Below are the code and all the weights of a small trained network. Each question names an input and a class and asks about switching units off, where a switched-off unit gives its printed mean instead of its output.

import numpy as np


def w(rows, s, z=0):
    codes = np.array(rows[::2]) - 128.0
    scale = np.full(codes.shape[1], s)
    scale[-1] = z or s
    return codes * scale


def norm(h):
    return h / np.sqrt((h * h).mean(-1, keepdims=True) + 1e-5)


def f(y):
    return y / 2 * (1 + np.tanh(0.7978845608 * (y + 0.044715 * y**3)))


def log_softmax(a):
    a = a - a.max(-1, keepdims=True)
    return a - np.log(np.exp(a).sum(-1, keepdims=True))


def net(x, mask):
    res = np.array(x, float).reshape(1, 3) / 4 @ E
    u = 0
    for l in range(3):
        y = f(norm(res) @ A[l][:, :-1].T + A[l][:, -1])
        res = res + np.where(mask[u : u + 10], y, B[l][:, -1]) @ B[l][:, :-1]
        u += 10
    return log_softmax(norm(res)[-1] @ U[:, :-1].T + U[:, -1])


A, B = {}, {}
E = w([
[93,123,68,35,2,151,85,82,86,57],'x0',
[87,120,27,234,111,75,187,112,117,99],'x1',
[147,4,45,63,198,160,172,142,128,135],'x2',
],0.0028)
A[0] = w([
[78,240,183,188,73,41,77,116,117,147,125],'0.n0',
[94,139,142,158,117,114,113,112,117,113,14],'0.n1',
[110,139,59,206,121,60,189,138,84,85,66],'0.n2',
[131,121,141,130,130,128,137,114,125,115,128],'0.n3',
[148,181,145,148,124,115,112,117,142,131,1],'0.n4',
[149,112,169,194,187,101,160,163,201,188,88],'0.n5',
[133,135,164,188,211,85,174,187,199,219,98],'0.n6',
[165,7,44,76,178,146,215,157,107,158,127],'0.n7',
[90,126,46,248,121,82,202,158,28,83,67],'0.n8',
[90,143,80,179,124,93,172,114,101,112,49],'0.n9',
],0.0021,0.0035)
B[0] = w([
[123,65,95,161,164,254,77,144,113,108,226],'0.n0',
[73,62,145,110,125,70,125,192,93,177,43],'0.n1',
[105,112,141,99,102,124,123,96,212,184,134],'0.n2',
[136,129,122,129,125,126,121,138,135,128,128],'0.n3',
[57,49,136,119,125,39,120,214,50,147,40],'0.n4',
[169,170,79,90,105,132,156,135,57,106,160],'0.n5',
[185,183,70,88,98,141,158,138,52,94,202],'0.n6',
[85,159,158,201,111,182,36,140,112,115,247],'0.n7',
[102,126,124,96,104,111,119,59,248,176,169],'0.n8',
[85,83,166,93,112,82,121,121,169,183,88],'0.n9',
],0.0031,0.0015)
A[1] = w([
[173,150,168,89,137,203,68,159,42,96,131],'1.n0',
[123,126,125,138,135,144,118,126,125,128,110],'1.n1',
[70,107,119,97,65,179,78,73,182,121,90],'1.n2',
[145,7,72,71,177,130,162,136,115,148,61],'1.n3',
[129,127,184,179,232,79,164,176,147,191,69],'1.n4',
[135,149,117,121,115,181,112,91,196,206,80],'1.n5',
[63,103,130,95,93,112,95,121,116,124,50],'1.n6',
[161,178,76,133,128,194,126,99,147,112,119],'1.n7',
[130,2,82,80,173,126,153,150,117,142,6],'1.n8',
[124,104,154,151,158,73,143,157,117,151,2],'1.n9',
],0.0034,0.0021)
B[1] = w([
[60,108,78,174,120,49,186,96,184,140,253],'1.n0',
[131,131,130,130,131,118,127,128,127,121,129],'1.n1',
[213,171,120,151,186,91,204,200,76,131,214],'1.n2',
[66,186,168,211,107,197,11,139,122,92,165],'1.n3',
[223,244,1,45,68,165,193,129,36,112,186],'1.n4',
[126,117,151,122,163,113,115,173,68,82,134],'1.n5',
[186,175,97,138,148,143,179,148,119,146,118],'1.n6',
[111,97,163,136,165,74,142,159,115,80,190],'1.n7',
[73,192,164,195,93,226,3,126,120,103,139],'1.n8',
[165,177,99,74,38,198,97,85,92,153,84],'1.n9',
],0.003,0.0024)
A[2] = w([
[149,123,223,1,146,142,85,139,151,180,110],'2.n0',
[66,72,89,147,48,106,107,91,145,167,20],'2.n1',
[124,115,117,101,106,116,117,125,112,126,4],'2.n2',
[125,37,74,94,150,200,95,120,110,166,82],'2.n3',
[122,114,103,165,162,89,161,127,122,100,140],'2.n4',
[94,219,212,213,49,104,52,131,102,137,78],'2.n5',
[91,130,75,17,7,121,106,115,58,57,84],'2.n6',
[146,187,178,170,82,79,147,127,106,167,80],'2.n7',
[149,95,113,108,163,79,173,143,131,98,111],'2.n8',
[155,123,215,18,140,144,93,142,134,157,111],'2.n9',
],0.0035,0.0034)
B[2] = w([
[74,113,21,192,73,75,178,83,173,129,192],'2.n0',
[141,158,88,175,185,118,170,115,186,195,97],'2.n1',
[154,159,72,254,164,148,144,112,114,136,41],'2.n2',
[103,194,186,185,111,164,83,151,140,90,145],'2.n3',
[104,117,157,63,115,137,114,145,154,152,220],'2.n4',
[95,71,110,135,177,219,72,159,143,103,209],'2.n5',
[224,193,147,147,248,142,197,172,111,221,254],'2.n6',
[122,78,62,103,175,182,112,134,115,113,147],'2.n7',
[118,105,170,154,144,119,113,146,114,120,145],'2.n8',
[84,122,30,204,94,85,173,96,170,131,175],'2.n9',
],0.0048,0.0016)
U = w([
[255,209,108,114,186,144,186,161,65,162,165],'0',
[70,120,136,176,150,233,6,152,130,69,178],'1',
[63,106,58,159,76,40,174,75,208,148,154],'2',
[116,51,240,42,126,52,119,154,104,96,135],'3',
[142,100,164,116,72,104,65,83,56,182,3],'4',
[156,115,167,120,46,99,56,94,69,175,39],'5',
],0.0088,0.0049)

Each question gives the input, the list of numbers given to net, and the class t.
The units are the neurons (one row each of A and B). Each row of codes is followed by its name. A weight is (code - 128) times the scale printed after its matrix; where a second scale follows, it is the last column's (A, B and U).
mask holds one flag per neuron, layer by layer. A switched-off neuron (its flag False) gives its mean, the last column of its row in B, instead of its output. The means were averaged over made-up inputs and are rounded, as every weight is.
A unit's drop is (log p(t) with every unit on - log p(t) with that unit switched off) / (log p(t) with every unit on - log p(t) with every unit switched off).
The circuit of an input: a set's keep is (log p(t) with only the set's units on - log p(t) with every unit switched off) / (log p(t) with every unit on - log p(t) with every unit switched off). Starting from the 12 units with the biggest drops (on a tie, the unit counted first), units are removed one at a time, each time the one whose removal leaves the highest keep (on an exact tie, the one counted first), for as long as the keep stays at least 0.8.
circuit, biggest first: the units of the circuit, biggest drop first
unit that matters most: the unit with the biggest drop
top k neurons: the k neurons with the biggest drops, biggest first
top k neurons in layer l: the k neurons of layer l with the biggest drops, biggest first
drop of u: that unit's drop, to one decimal
input [-2,7,-7], class 1: circuit, biggest first -> [2.n5]
input [6,-3,-6], class 0: top 3 neurons -> [2.n6, 0.n7, 1.n3]
input [6,-7,-6], class 2: top 4 neurons -> [2.n0, 2.n9, 1.n4, 0.n7]
input [-6,-2,-7], class 1: top 4 neurons -> [2.n5, 1.n2, 2.n6, 0.n0]
input [1,-1,-3], class 3: top 3 neurons -> [0.n0, 0.n7, 1.n3]
input [6,3,6], class 0: top 3 neurons -> [2.n6, 0.n0, 2.n5]
input [-6,-8,2], class 2: circuit, biggest first -> [2.n0, 2.n9]
input [6,-6,-4], class 0: top 2 neurons -> [2.n6, 0.n8]
input [5,3,-6], class 1: top 2 neurons in layer 1 -> [1.n4, 1.n9]
input [4,1,4], class 0: top 2 neurons -> [0.n0, 2.n6]
input [-3,2,-1], class 3: top 2 neurons in layer 1 -> [1.n2, 1.n7]
input [-2,-2,-3], class 3: top 4 neurons -> [0.n7, 1.n3, 1.n0, 1.n8]
input [-2,0,-3], class 3: top 3 neurons -> [0.n7, 1.n3, 0.n0]
input [5,-8,6], class 2: top 3 neurons -> [2.n0, 2.n9, 0.n0]
input [3,-6,6], class 1: top neuron in layer 0 -> [0.n8]
input [6,-7,2], class 2: top 4 neurons -> [2.n0, 2.n9, 1.n4, 0.n6]
input [0,0,2], class 3: top 2 neurons in layer 1 -> [1.n3, 1.n8]
input [-4,-6,-4], class 2: top 2 neurons -> [2.n0, 1.n2]
input [3,3,-2], class 3: top 2 neurons in layer 1 -> [1.n2, 1.n4]
input [1,-4,4], class 1: unit that matters most -> 0.n8
input [-5,-8,4], class 2: drop of 2.n0 -> 0.4
input [7,3,-6], class 0: drop of 0.n7 -> 0.1
input [7,-3,-2], class 0: drop of 2.n6 -> 0.4
input [8,3,2], class 0: drop of 2.n6 -> 0.3
